Below is a small trained network, with its code and all its weights. Each question gives an input and a class and asks what happens when units are switched off, that is, made to give their printed mean instead of their output.

import numpy as np


def w(rows, s, z=0):
    codes = np.array(rows[::2]) - 128.0
    scale = np.full(codes.shape[1], s)
    scale[-1] = z or s
    return codes * scale


def norm(h):
    return h / np.sqrt((h * h).mean(-1, keepdims=True) + 1e-5)


def f(y):
    return y / 2 * (1 + np.tanh(0.7978845608 * (y + 0.044715 * y**3)))


def log_softmax(a):
    a = a - a.max(-1, keepdims=True)
    return a - np.log(np.exp(a).sum(-1, keepdims=True))


def net(x, mask):
    res = np.array(x, float).reshape(1, 7) / 4 @ E
    u = 0
    for l in range(4):
        y = f(norm(res) @ A[l][:, :-1].T + A[l][:, -1])
        res = res + np.where(mask[u : u + 10], y, B[l][:, -1]) @ B[l][:, :-1]
        u += 10
    return log_softmax(norm(res)[-1] @ U[:, :-1].T + U[:, -1])


A, B = {}, {}
E = w([
[82,184,92,167,26,136],'x0',
[253,97,64,197,97,41],'x1',
[111,11,31,120,122,203],'x2',
[107,193,62,202,214,169],'x3',
[127,128,128,129,128,128],'x4',
[127,128,128,127,128,127],'x5',
[128,129,127,127,128,128],'x6',
],0.0066)
A[0] = w([
[122,74,59,65,132,133,51],'L0N0',
[87,122,182,127,136,173,85],'L0N1',
[101,174,166,75,129,8,74],'L0N2',
[166,201,75,137,93,200,191],'L0N3',
[155,109,111,93,92,81,78],'L0N4',
[201,159,107,119,254,159,138],'L0N5',
[174,92,118,3,196,100,3],'L0N6',
[155,230,173,150,133,117,91],'L0N7',
[100,138,146,188,53,131,68],'L0N8',
[153,179,189,124,159,89,79],'L0N9',
],0.0094,0.0042)
B[0] = w([
[148,128,99,115,101,183,164],'L0N0',
[87,153,119,65,179,109,166],'L0N1',
[238,137,173,149,119,210,222],'L0N2',
[33,116,112,191,177,54,224],'L0N3',
[104,105,206,118,153,77,152],'L0N4',
[75,76,201,255,119,104,252],'L0N5',
[135,126,208,241,92,167,174],'L0N6',
[198,170,35,166,169,211,221],'L0N7',
[77,119,213,152,73,119,155],'L0N8',
[179,150,87,162,112,245,201],'L0N9',
],0.0067,0.0043)
A[1] = w([
[109,84,81,128,88,171,22],'L1N0',
[93,59,84,93,89,152,57],'L1N1',
[106,32,69,105,96,105,29],'L1N2',
[133,169,154,34,173,215,114],'L1N3',
[165,86,72,191,53,166,155],'L1N4',
[229,97,75,129,132,11,134],'L1N5',
[113,127,190,183,98,112,117],'L1N6',
[83,254,91,126,80,44,28],'L1N7',
[129,201,101,134,142,141,4],'L1N8',
[209,217,169,100,123,112,66],'L1N9',
],0.0066,0.0032)
B[1] = w([
[170,132,112,121,162,151,122],'L1N0',
[244,202,119,93,171,166,143],'L1N1',
[162,165,187,180,221,242,150],'L1N2',
[45,185,167,108,191,90,183],'L1N3',
[69,211,92,26,175,206,253],'L1N4',
[124,182,127,63,201,84,210],'L1N5',
[125,94,21,135,119,116,179],'L1N6',
[131,3,110,138,50,208,147],'L1N7',
[158,106,186,121,99,186,113],'L1N8',
[160,242,17,93,101,195,175],'L1N9',
],0.0053,0.0033)
A[2] = w([
[211,92,211,1,24,154,165],'L2N0',
[217,110,57,157,140,66,127],'L2N1',
[103,90,73,145,75,170,43],'L2N2',
[115,44,46,109,159,187,98],'L2N3',
[99,115,182,160,109,138,86],'L2N4',
[161,125,77,132,112,62,108],'L2N5',
[124,47,49,70,157,199,81],'L2N6',
[183,98,200,203,150,191,143],'L2N7',
[86,162,45,133,22,132,106],'L2N8',
[160,67,172,138,196,136,2],'L2N9',
],0.01,0.0029)
B[2] = w([
[107,101,48,233,218,91,248],'L2N0',
[39,154,177,25,128,144,212],'L2N1',
[170,122,169,181,105,139,156],'L2N2',
[174,183,115,136,81,163,210],'L2N3',
[165,125,96,106,82,137,151],'L2N4',
[92,120,135,82,157,129,150],'L2N5',
[198,195,138,110,151,115,196],'L2N6',
[126,111,121,86,46,120,253],'L2N7',
[112,104,254,135,64,145,202],'L2N8',
[136,108,187,102,89,136,158],'L2N9',
],0.01,0.0052)
A[3] = w([
[66,140,83,186,149,147,174],'L3N0',
[187,176,111,126,93,151,50],'L3N1',
[64,160,120,33,183,125,7],'L3N2',
[192,48,255,131,124,122,52],'L3N3',
[108,82,42,238,156,103,82],'L3N4',
[67,156,118,65,148,157,220],'L3N5',
[142,59,199,154,54,118,41],'L3N6',
[82,159,125,52,129,58,40],'L3N7',
[37,143,160,125,80,149,111],'L3N8',
[63,146,121,60,122,114,158],'L3N9',
],0.0094,0.0021)
B[3] = w([
[170,66,90,120,177,35,249],'L3N0',
[167,180,40,60,160,200,207],'L3N1',
[99,113,187,79,44,30,199],'L3N2',
[57,95,202,166,66,216,186],'L3N3',
[65,2,73,174,202,87,254],'L3N4',
[177,140,104,44,96,53,220],'L3N5',
[59,147,192,130,98,199,203],'L3N6',
[42,180,136,9,127,95,164],'L3N7',
[145,71,147,83,113,129,245],'L3N8',
[172,113,123,55,147,90,182],'L3N9',
],0.0077,0.0043)
U = w([
[84,66,32,223,216,73,167],'0',
[236,243,79,137,139,206,149],'1',
[68,89,212,178,63,174,156],'2',
[96,149,133,8,153,38,5],'3',
],0.016,0.0027)

Each question gives the input, the list of numbers given to net, and the class t.
The units are the neurons (one row each of A and B). Each row of codes is followed by its name. A weight is (code - 128) times the scale printed after its matrix; where a second scale follows, it is the last column's (A, B and U).
mask holds one flag per neuron, layer by layer. A switched-off neuron (its flag False) gives its mean, the last column of its row in B, instead of its output. The means were averaged over made-up inputs and are rounded, as every weight is.
A unit's drop is (log p(t) with every unit on - log p(t) with that unit switched off) / (log p(t) with every unit on - log p(t) with every unit switched off).
The circuit of an input: a set's keep is (log p(t) with only the set's units on - log p(t) with every unit switched off) / (log p(t) with every unit on - log p(t) with every unit switched off). Starting from the 12 units with the biggest drops (on a tie, the unit counted first), units are removed one at a time, each time the one whose removal leaves the highest keep (on an exact tie, the one counted first), for as long as the keep stays at least 0.8.
circuit, biggest first: the units of the circuit, biggest drop first
unit that matters most: the unit with the biggest drop
k most important neurons: the k neurons with the biggest drops, biggest first
top k neurons in layer l: the k neurons of layer l with the biggest drops, biggest first
input [-5,2,-5,-4,-2,0,0], class 1: 3 most important neurons	(L1N9 L0N9 L2N7)
input [-8,7,8,0,2,-7,1], class 1: top 2 neurons in layer 2	(L2N3 L2N6)
input [4,-5,-5,-2,6,5,-1], class 1: circuit, biggest first	(L0N2 L0N7)
input [-1,-6,5,-2,8,5,-7], class 3: unit that matters most	L1N3
input [7,-8,6,1,7,0,1], class 3: circuit, biggest first	(L0N5 L3N5)
input [-6,6,4,-4,-4,7,6], class 2: 4 most important neurons	(L0N6 L2N9 L3N3 L0N4)
input [1,5,-6,-7,8,6,5], class 0: 2 most important neurons	(L2N0 L0N2)
input [3,-5,0,-5,8,3,-3], class 0: 3 most important neurons	(L2N0 L1N4 L2N1)
input [8,-4,8,-4,-6,4,-7], class 1: 2 most important neurons	(L2N6 L1N1)
input [8,3,1,-8,3,-5,6], class 0: 2 most important neurons	(L2N0 L0N5)
input [7,4,6,2,6,3,-7], class 2: top 2 neurons in layer 0	(L0N3 L0N8)
input [6,1,-4,-6,-7,5,-6], class 0: 3 most important neurons	(L2N0 L0N2 L0N5)
input [-7,8,5,-3,2,6,-2], class 3: top 4 neurons in layer 2	(L2N1 L2N8 L2N2 L2N5)
input [-8,0,2,-7,-5,-5,3], class 2: top 2 neurons in layer 0	(L0N6 L0N4)
input [0,-7,-2,8,7,4,2], class 0: most important neuron	(L2N1)
input [-5,5,4,-1,-8,2,0], class 2: top 4 neurons in layer 0	(L0N6 L0N5 L0N7 L0N9)
input [2,0,4,3,4,8,7], class 1: 3 most important neurons	(L2N3 L2N0 L0N5)
input [1,-3,-1,-3,-8,-2,-2], class 0: top 3 neurons in layer 0	(L0N3 L0N7 L0N2)
input [8,0,6,6,-3,-2,3], class 2: 2 most important neurons	(L2N8 L2N0)
input [4,-1,-6,-4,0,-1,-8], class 1: unit that matters most	L0N7
input [6,7,7,-8,-7,-5,4], class 0: 3 most important neurons	(L2N0 L0N7 L0N4)
